Below is a small trained network, with its code and all its weights. Each question gives an input and a target symbol and asks what happens when units are switched off, that is, made to give their printed mean instead of their output.

import numpy as np


def w(rows, s, z=0):
    codes = np.array(rows[::2]) - 128.0
    scale = np.full(codes.shape[1], s)
    scale[-1] = z or s
    return codes * scale


def norm(h):
    return h / np.sqrt((h * h).mean(-1, keepdims=True) + 1e-5)


def f(y):
    return np.maximum(y, 0)


def softmax(a):
    e = np.exp(a - a.max(-1, keepdims=True))
    return e / e.sum(-1, keepdims=True)


def log_softmax(a):
    a = a - a.max(-1, keepdims=True)
    return a - np.log(np.exp(a).sum(-1, keepdims=True))


def net(x, mask):
    ids = ['αβγδεζηθμξπστφψω'.index(c) for c in x.split()]
    T = len(ids)
    res = E[ids] + P[:T]
    u = 0
    for l in range(2):
        q, k, v = (norm(res) @ M[l].T for M in (Q, K, V))
        z = softmax(np.where(np.tri(T) > 0, q @ k.T / 4**0.5, -1e9)) @ v
        res = res + np.where(mask[u], z, O[l][:, -1]) @ O[l][:, :-1]
        u += 1
        y = f(norm(res) @ A[l][:, :-1].T + A[l][:, -1])
        res = res + np.where(mask[u : u + 12], y, B[l][:, -1]) @ B[l][:, :-1]
        u += 12
    return log_softmax(norm(res)[-1] @ U[:, :-1].T + U[:, -1])


Q, K, V, O, A, B = {}, {}, {}, {}, {}, {}
E = w([
[135,67,57],'α',
[140,54,133],'β',
[17,163,183],'γ',
[102,184,89],'δ',
[128,166,147],'ε',
[139,53,67],'ζ',
[161,155,4],'η',
[151,71,137],'θ',
[165,64,135],'μ',
[112,120,137],'ξ',
[186,81,115],'π',
[139,63,135],'σ',
[85,144,113],'τ',
[117,55,125],'φ',
[133,133,68],'ψ',
[18,151,191],'ω',
],0.014)
P = w([
[95,104,11],'0',
[129,148,104],'1',
[134,170,236],'2',
[130,150,100],'3',
[132,171,236],'4',
[133,134,103],'5',
[132,175,236],'6',
[133,128,101],'7',
],0.011)
Q[0] = w([
[1,182,169],'0.h0',
[210,95,89],'0.h0',
[186,91,64],'0.h0',
[134,220,129],'0.h0',
],0.0067)
K[0] = w([
[210,139,60],'0.h0',
[205,221,16],'0.h0',
[106,89,147],'0.h0',
[253,247,114],'0.h0',
],0.0037)
V[0] = w([
[165,2,169],'0.h0',
[188,220,132],'0.h0',
[84,90,124],'0.h0',
[183,149,129],'0.h0',
],0.0053)
O[0] = w([
[119,108,129,254],'0.h0',
[102,72,217,59],'0.h0',
[146,134,78,133],'0.h0',
[120,213,6,181],'0.h0',
],0.0024,0.00092)
A[0] = w([
[191,201,153,102],'0.n0',
[1,92,88,148],'0.n1',
[210,60,125,94],'0.n2',
[90,45,50,210],'0.n3',
[26,239,32,126],'0.n4',
[246,115,66,1],'0.n5',
[53,180,203,101],'0.n6',
[42,114,190,66],'0.n7',
[158,128,193,132],'0.n8',
[153,245,138,66],'0.n9',
[91,115,213,166],'0.n10',
[94,75,89,166],'0.n11',
],0.0091,0.0034)
B[0] = w([
[112,47,112,167],'0.n0',
[84,154,189,175],'0.n1',
[212,128,90,222],'0.n2',
[142,153,199,255],'0.n3',
[92,204,254,227],'0.n4',
[189,36,96,215],'0.n5',
[226,66,87,158],'0.n6',
[196,89,79,145],'0.n7',
[82,234,124,172],'0.n8',
[199,81,145,162],'0.n9',
[135,158,71,176],'0.n10',
[89,118,216,191],'0.n11',
],0.006,0.0063)
Q[1] = w([
[219,137,217],'1.h0',
[123,86,80],'1.h0',
[2,62,11],'1.h0',
[89,79,217],'1.h0',
],0.0089)
K[1] = w([
[26,33,83],'1.h0',
[255,60,121],'1.h0',
[250,211,252],'1.h0',
[144,62,251],'1.h0',
],0.0094)
V[1] = w([
[176,167,172],'1.h0',
[63,102,217],'1.h0',
[213,80,245],'1.h0',
[152,96,109],'1.h0',
],0.011)
O[1] = w([
[227,120,135,123],'1.h0',
[102,97,99,83],'1.h0',
[67,51,122,254],'1.h0',
[254,169,36,192],'1.h0',
],0.0099,0.0034)
A[1] = w([
[116,166,169,71],'1.n0',
[86,173,100,111],'1.n1',
[182,72,178,141],'1.n2',
[130,178,123,174],'1.n3',
[184,174,189,125],'1.n4',
[182,151,88,143],'1.n5',
[142,161,169,77],'1.n6',
[80,139,166,144],'1.n7',
[198,196,82,69],'1.n8',
[88,138,252,3],'1.n9',
[135,196,131,25],'1.n10',
[89,118,131,93],'1.n11',
],0.012,0.0042)
B[1] = w([
[156,121,129,153],'1.n0',
[157,173,173,139],'1.n1',
[167,165,234,254],'1.n2',
[6,64,116,175],'1.n3',
[113,53,83,225],'1.n4',
[213,193,125,226],'1.n5',
[59,178,147,158],'1.n6',
[95,109,19,161],'1.n7',
[2,71,33,225],'1.n8',
[203,133,67,178],'1.n9',
[109,197,110,154],'1.n10',
[150,196,130,141],'1.n11',
],0.0055,0.0062)
U = w([
[78,126,81,142],'α',
[113,92,111,120],'β',
[136,127,151,113],'γ',
[108,154,189,233],'δ',
[117,143,189,139],'ε',
[110,121,4,159],'ζ',
[150,248,134,186],'η',
[127,54,119,53],'θ',
[167,100,125,87],'μ',
[125,102,180,121],'ξ',
[229,101,28,175],'π',
[84,38,116,91],'σ',
[141,114,213,252],'τ',
[90,96,116,129],'φ',
[143,129,138,109],'ψ',
[118,78,151,151],'ω',
],0.012,0.0038)

Each question gives the input, a string of symbols that net reads in full, and the target symbol t.
The units are the heads (4 rows each of Q, K, V and O) and the neurons (one row each of A and B). Each row of codes is followed by its name. A weight is (code - 128) times the scale printed after its matrix; where a second scale follows, it is the last column's (O, A, B and U).
mask holds one flag per unit, layer by layer, with each layer's heads first. A switched-off unit (its flag False) gives its mean, the last column of its rows in O or B, instead of its output. The means were averaged over made-up inputs and are rounded, as every weight is.
A unit's drop is (log p(t) with every unit on - log p(t) with that unit switched off) / (log p(t) with every unit on - log p(t) with every unit switched off).
The circuit of an input: a set's keep is (log p(t) with only the set's units on - log p(t) with every unit switched off) / (log p(t) with every unit on - log p(t) with every unit switched off). Starting from the 12 units with the biggest drops (on a tie, the unit counted first), units are removed one at a time, each time the one whose removal leaves the highest keep (on an exact tie, the one counted first), for as long as the keep stays at least 0.8.
circuit, biggest first: the units of the circuit, biggest drop first
unit that matters most: the unit with the biggest drop
k most important neurons: the k neurons with the biggest drops, biggest first
k most important neurons of layer l: the k neurons of layer l with the biggest drops, biggest first
drop of u: that unit's drop, to one decimal
input π τ η π φ, target π: unit that matters most => 0.n4
input η π π, target η: circuit, biggest first => [1.h0, 0.n8]
input π τ π β μ, target π: circuit, biggest first => [0.n4, 1.h0, 0.n10, 0.n11]
input π π ε ε α, target π: 3 most important neurons => [0.n4, 0.n3, 1.n5]
input π π η π π ζ θ, target π: 2 most important neurons of layer 0 => [0.n4, 0.n10]
input π η η η ω, target π: 4 most important neurons of layer 0 => [0.n7, 0.n6, 0.n3, 0.n4]
input η σ η π δ π ζ, target η: circuit, biggest first => [1.h0, 0.n2]
input π π η μ π α ζ, target π: circuit, biggest first => [0.n4, 1.h0]
input π θ π η φ, target π: 2 most important neurons of layer 0 => [0.n10, 0.n8]
input η π φ, target η: 3 most important neurons => [0.n8, 0.n5, 0.n10]
input π ω ζ π ψ η τ, target π: 2 most important neurons of layer 0 => [0.n7, 0.n4]
input π ζ π ζ π π σ, target π: 4 most important neurons of layer 0 => [0.n4, 0.n10, 0.n8, 0.n7]
input π η π π ξ, target π: 2 most important neurons of layer 0 => [0.n6, 0.n4]
input π π π η τ, target π: unit that matters most => 0.n6
input π α π, target π: 3 most important neurons => [0.n4, 0.n8, 1.n8]
input π ω α π π σ γ, target π: 4 most important neurons of layer 1 => [1.n9, 1.n7, 1.n8, 1.n3]
input η π σ π ω, target η: 2 most important neurons of layer 0 => [0.n10, 0.n6]
input ζ γ η π π ζ ψ, target ζ: drop of 0.n5 => 0.3
input η α η θ π π ω, target η: drop of 0.n8 => 0.3
input ζ η η, target ζ: drop of 0.n9 => 0.2
input π π β, target π: drop of 1.h0 => 0.4
input η α τ, target η: most important neuron => [0.n2]
input π τ μ, target π: 2 most important neurons => [0.n4, 0.n10]
